[[ 10   8 -18  17  27   8 -19 -29  15  20]
 [  6  15 -28  27  18  13 -14 -30   7  23]
 [-14 -21  35 -23 -20 -12 -48  15  15 -16]
 [  4 -14  75 -57 -39  15 -11  44  13 -54]
 [-24  -9 -46  14  -3 -13   8 -12  18  12]
 [ 13   2 -10  21  13   7 -14 -20  22  19]
 [  0  18 -21  -6  11 -15  20   8 -12 -21]
 [-28 -23   3  -7 -17 -17 -32   9  12 -11]]
|
[[-28 -23   3  -7 -17 -17 -32   9  12 -11]
 [-14 -21  35 -23 -20 -12 -48  15  15 -16]
 [  4 -14  75 -57 -39  15 -11  44  13 -54]
 [-24  -9 -46  14  -3 -13   8 -12  18  12]
 [ 13   2 -10  21  13   7 -14 -20  22  19]
 [ 10   8 -18  17  27   8 -19 -29  15  20]
 [  6  15 -28  27  18  13 -14 -30   7  23]
 [  0  18 -21  -6  11 -15  20   8 -12 -21]]

[[ -3  12 -13 -11 -16]
 [  0   8  86   4 -12]
 [ 13 -15  -6  37  92]
 [-10   1  53  -7 -34]
 [-49  29   5 -30 -44]
 [ 45   6  41  10   0]]
|
[[ 13 -15  -6  37  92]
 [-10   1  53  -7 -34]
 [ 45   6  41  10   0]
 [  0   8  86   4 -12]
 [ -3  12 -13 -11 -16]
 [-49  29   5 -30 -44]]

[[ 33 -33 -40 -85  72]
 [ 79  17  49 -69 -18]
 [ 44  67 -74 -17 -23]
 [ 67 -88  -1  -2  20]
 [ 28  18  18  54  -8]
 [-44 -53   2 -23  44]]
|
[[ 67 -88  -1  -2  20]
 [-44 -53   2 -23  44]
 [ 33 -33 -40 -85  72]
 [ 79  17  49 -69 -18]
 [ 28  18  18  54  -8]
 [ 44  67 -74 -17 -23]]

[[-52  37   6 -17 -60 -27  23  37  30 -50]
 [ 48 -33  -7  15  54  24 -21 -34 -28  46]
 [ 68 -45 -10  20  75  33 -29 -47 -37  63]
 [ 24 -17  -3   7  27  12 -11 -16 -13  23]
 [ 36 -26  -8  11  42  18 -16 -25 -22  36]
 [-65  46  13 -22 -74 -32  28  48  42 -64]
 [-30  20   3 -10 -33 -15  13  22  18 -28]]
|
[[ 68 -45 -10  20  75  33 -29 -47 -37  63]
 [ 48 -33  -7  15  54  24 -21 -34 -28  46]
 [ 36 -26  -8  11  42  18 -16 -25 -22  36]
 [ 24 -17  -3   7  27  12 -11 -16 -13  23]
 [-30  20   3 -10 -33 -15  13  22  18 -28]
 [-52  37   6 -17 -60 -27  23  37  30 -50]
 [-65  46  13 -22 -74 -32  28  48  42 -64]]

[[ 7  7 -6  1 -4  5  9  8 23 -6  7  8 -5  6  7]
 [-2 -1  8 -6 10 -4 -2 -3 77  8 -3 -5  9 -3 -1]
 [ 5  6 -4 -4 -6  3  5  7 14 -5  5  7 -4  4  7]
 [-2  0  4 -6  5 -3 -2 -2 49  5 -3 -3  5 -2  0]]
|
[[-2 -1  8 -6 10 -4 -2 -3 77  8 -3 -5  9 -3 -1]
 [-2  0  4 -6  5 -3 -2 -2 49  5 -3 -3  5 -2  0]
 [ 5  6 -4 -4 -6  3  5  7 14 -5  5  7 -4  4  7]
 [ 7  7 -6  1 -4  5  9  8 23 -6  7  8 -5  6  7]]

[[ 35  12 -48 -71 -31   0 -13]
 [-14  17  56   9 -43 -86 -36]
 [-56 -78 -28   0 -22 -62 -42]
 [ -7  -8  33  49  -1 -57 -71]
 [ 13 -63 -66 -35  -2 -26 -51]]
|
[[-56 -78 -28   0 -22 -62 -42]
 [ 13 -63 -66 -35  -2 -26 -51]
 [ -7  -8  33  49  -1 -57 -71]
 [ 35  12 -48 -71 -31   0 -13]
 [-14  17  56   9 -43 -86 -36]]

[[-62  50   3]
 [-24 -77  17]
 [-45   8  36]
 [ 52  28 -67]
 [ 52  51 -49]
 [ 53  26 -47]
 [-19  38  35]
 [-33  31  -7]]
|
[[-24 -77  17]
 [-45   8  36]
 [ 53  26 -47]
 [ 52  28 -67]
 [-33  31  -7]
 [-19  38  35]
 [-62  50   3]
 [ 52  51 -49]]
